Here is a tiny trained network, its code and every weight. The questions are about switching its units off for an input and a class, where a switched-off unit gives its printed mean instead of its output.

import numpy as np


def w(rows, s, z=0):
    codes = np.array(rows[::2]) - 128.0
    scale = np.full(codes.shape[1], s)
    scale[-1] = z or s
    return codes * scale


def norm(h):
    return h / np.sqrt((h * h).mean(-1, keepdims=True) + 1e-5)


def f(y):
    return np.maximum(y, 0)


def log_softmax(a):
    a = a - a.max(-1, keepdims=True)
    return a - np.log(np.exp(a).sum(-1, keepdims=True))


def net(x, mask):
    res = np.array(x, float).reshape(1, 5) / 4 @ E
    u = 0
    for l in range(3):
        y = f(norm(res) @ A[l][:, :-1].T + A[l][:, -1])
        res = res + np.where(mask[u : u + 7], y, B[l][:, -1]) @ B[l][:, :-1]
        u += 7
    return log_softmax(norm(res)[-1] @ U[:, :-1].T + U[:, -1])


A, B = {}, {}
E = w([
[100,175,123],'x0',
[97,165,145],'x1',
[159,56,137],'x2',
[191,104,74],'x3',
[252,235,254],'x4',
],0.0061)
A[0] = w([
[99,105,24,252],'L0N0',
[253,115,136,200],'L0N1',
[47,241,214,167],'L0N2',
[201,152,163,90],'L0N3',
[44,99,39,22],'L0N4',
[73,50,122,161],'L0N5',
[56,200,90,191],'L0N6',
],0.0062,0.0025)
B[0] = w([
[71,104,254,252],'L0N0',
[150,189,203,237],'L0N1',
[134,158,158,245],'L0N2',
[58,173,170,190],'L0N3',
[149,65,106,207],'L0N4',
[172,146,135,214],'L0N5',
[208,34,136,205],'L0N6',
],0.0076,0.0042)
A[1] = w([
[188,31,191,77],'L1N0',
[77,59,117,211],'L1N1',
[102,225,91,120],'L1N2',
[55,120,37,5],'L1N3',
[114,139,153,34],'L1N4',
[158,91,159,149],'L1N5',
[110,254,39,197],'L1N6',
],0.0076,0.0023)
B[1] = w([
[83,211,104,252],'L1N0',
[179,156,202,250],'L1N1',
[165,76,142,161],'L1N2',
[138,82,142,148],'L1N3',
[125,132,71,135],'L1N4',
[254,123,132,202],'L1N5',
[175,48,202,161],'L1N6',
],0.0067,0.0042)
A[2] = w([
[103,99,73,75],'L2N0',
[68,68,49,236],'L2N1',
[121,214,9,110],'L2N2',
[147,177,217,253],'L2N3',
[169,223,106,220],'L2N4',
[62,95,81,52],'L2N5',
[197,38,138,220],'L2N6',
],0.012,0.0023)
B[2] = w([
[193,158,173,133],'L2N0',
[135,130,219,153],'L2N1',
[174,52,94,128],'L2N2',
[94,133,84,249],'L2N3',
[108,54,130,179],'L2N4',
[143,107,153,139],'L2N5',
[167,250,107,186],'L2N6',
],0.014,0.013)
U = w([
[140,78,255,254],'0',
[91,94,117,2],'1',
],0.0088,9.2e-05)

Each question gives the input, the list of numbers given to net, and the class t.
The units are the neurons (one row each of A and B). Each row of codes is followed by its name. A weight is (code - 128) times the scale printed after its matrix; where a second scale follows, it is the last column's (A, B and U).
mask holds one flag per neuron, layer by layer. A switched-off neuron (its flag False) gives its mean, the last column of its row in B, instead of its output. The means were averaged over made-up inputs and are rounded, as every weight is.
A unit's drop is (log p(t) with every unit on - log p(t) with that unit switched off) / (log p(t) with every unit on - log p(t) with every unit switched off).
The circuit of an input: a set's keep is (log p(t) with only the set's units on - log p(t) with every unit switched off) / (log p(t) with every unit on - log p(t) with every unit switched off). Starting from the 12 units with the biggest drops (on a tie, the unit counted first), units are removed one at a time, each time the one whose removal leaves the highest keep (on an exact tie, the one counted first), for as long as the keep stays at least 0.8.
circuit, biggest first: the units of the circuit, biggest drop first
k most important neurons: the k neurons with the biggest drops, biggest first
top k neurons in layer l: the k neurons of layer l with the biggest drops, biggest first
drop when u is switched off: that unit's drop, to one decimal
input [1,4,-3,6,-4], class 0: circuit, biggest first : L2N3
input [-4,-5,-6,-4,1], class 1: 2 most important neurons : L2N3; L2N1
input [-3,-5,4,1,0], class 1: circuit, biggest first : L1N0; L2N1
input [-2,-1,-6,8,-6], class 0: top 2 neurons in layer 2 : L2N1; L2N3
input [2,6,2,-1,2], class 1: top 2 neurons in layer 0 : L0N0; L0N1
input [-8,8,2,-1,3], class 1: 3 most important neurons : L2N3; L2N1; L1N1
input [-6,6,4,8,1], class 1: top 3 neurons in layer 2 : L2N1; L2N3; L2N4
input [-6,-7,6,3,2], class 1: top 2 neurons in layer 2 : L2N1; L2N6
input [-8,3,-5,-5,1], class 1: top 2 neurons in layer 2 : L2N3; L2N1
input [-8,4,-1,3,-1], class 1: drop when L1N0 is switched off : 0.2
input [2,5,-8,3,-7], class 0: drop when L1N5 is switched off : 0.0
input [-7,3,-2,-8,-1], class 1: drop when L2N3 is switched off : 0.2
